Below is a small trained network, with its code and all its weights. Each question gives an input and a class and asks what happens when units are switched off, that is, made to give their printed mean instead of their output.

import numpy as np


def w(rows, s, z=0):
    codes = np.array(rows[::2]) - 128.0
    scale = np.full(codes.shape[1], s)
    scale[-1] = z or s
    return codes * scale


def f(y):
    return np.maximum(y, 0)


def log_softmax(a):
    a = a - a.max(-1, keepdims=True)
    return a - np.log(np.exp(a).sum(-1, keepdims=True))


def net(x, mask):
    res = np.array(x, float).reshape(1, 4) / 4 @ E
    y = f(res @ A[0][:, :-1].T + A[0][:, -1])
    res = res + np.where(mask, y, B[0][:, -1]) @ B[0][:, :-1]
    return log_softmax(res[-1] @ U[:, :-1].T + U[:, -1])


A, B = {}, {}
E = w([
[170,136,170,133,246],'x0',
[173,228,118,160,80],'x1',
[211,55,147,176,69],'x2',
[181,79,42,118,141],'x3',
],0.011)
A[0] = w([
[93,250,164,121,119,243],'neuron 0',
[171,97,176,165,42,214],'neuron 1',
[135,67,51,128,157,255],'neuron 2',
[34,222,102,119,167,88],'neuron 3',
[113,155,210,164,146,78],'neuron 4',
[96,103,232,134,222,206],'neuron 5',
],0.018,0.0024)
B[0] = w([
[22,229,144,172,116,247],'neuron 0',
[225,149,140,168,65,205],'neuron 1',
[167,92,61,93,195,185],'neuron 2',
[79,121,135,50,28,243],'neuron 3',
[186,209,115,72,178,191],'neuron 4',
[132,94,249,119,185,251],'neuron 5',
],0.021,0.02)
U = w([
[228,96,98,195,34,154],'0',
[132,46,204,153,196,154],'1',
[43,174,85,90,67,118],'2',
[87,191,183,150,193,104],'3',
[113,132,1,100,208,190],'4',
[83,186,110,238,114,2],'5',
],0.0098,0.003)

Each question gives the input, the list of numbers given to net, and the class t.
The units are the neurons (one row each of A and B). Each row of codes is followed by its name. A weight is (code - 128) times the scale printed after its matrix; where a second scale follows, it is the last column's (A, B and U).
mask holds one flag per neuron, in row order. A switched-off neuron (its flag False) gives its mean, the last column of its row in B, instead of its output. The means were averaged over made-up inputs and are rounded, as every weight is.
A unit's drop is (log p(t) with every unit on - log p(t) with that unit switched off) / (log p(t) with every unit on - log p(t) with every unit switched off).
The circuit of an input: a set's keep is (log p(t) with only the set's units on - log p(t) with every unit switched off) / (log p(t) with every unit on - log p(t) with every unit switched off). Starting from all 6 units, units are removed one at a time, each time the one whose removal leaves the highest keep (on an exact tie, the one counted first), for as long as the keep stays at least 0.8.
units of the circuit, in order: the units of the circuit, biggest drop first
unit that matters most: the unit with the biggest drop
top k neurons: the k neurons with the biggest drops, biggest first
drop of u: that unit's drop, to one decimal
input [-5,-8,-4,-3], class 1: top 2 neurons : (neuron 0; neuron 4)
input [-4,-5,-8,8], class 4: unit that matters most : neuron 2
input [-7,8,2,-7], class 5: units of the circuit, in order : (neuron 0; neuron 1)
input [-6,4,1,-7], class 5: units of the circuit, in order : (neuron 1; neuron 0)
input [-3,3,1,-6], class 5: top 4 neurons : (neuron 3; neuron 5; neuron 1; neuron 0)
input [3,-4,3,5], class 4: top 2 neurons : (neuron 2; neuron 5)
input [3,7,1,4], class 5: units of the circuit, in order : (neuron 3; neuron 5)
input [0,-3,-1,2], class 4: top 2 neurons : (neuron 5; neuron 2)
input [-3,-1,2,-1], class 0: top 2 neurons : (neuron 0; neuron 5)
input [0,-1,-6,5], class 2: top 2 neurons : (neuron 3; neuron 4)
input [7,1,8,0], class 0: top 2 neurons : (neuron 1; neuron 0)
input [-3,7,1,-2], class 5: top 2 neurons : (neuron 3; neuron 0)
input [-5,-6,6,8], class 0: top 3 neurons : (neuron 1; neuron 0; neuron 4)
input [3,7,-4,7], class 2: units of the circuit, in order : (neuron 5)
input [2,-4,7,0], class 0: drop of neuron 1 : 0.7
input [0,-6,-4,6], class 4: drop of neuron 2 : 0.2
input [4,6,-8,-5], class 2: drop of neuron 3 : 2.6
input [6,-8,-8,4], class 1: drop of neuron 5 : 0.2
input [3,-1,-7,6], class 2: top 3 neurons : (neuron 3; neuron 4; neuron 5)
input [6,-5,0,7], class 1: unit that matters most : neuron 5
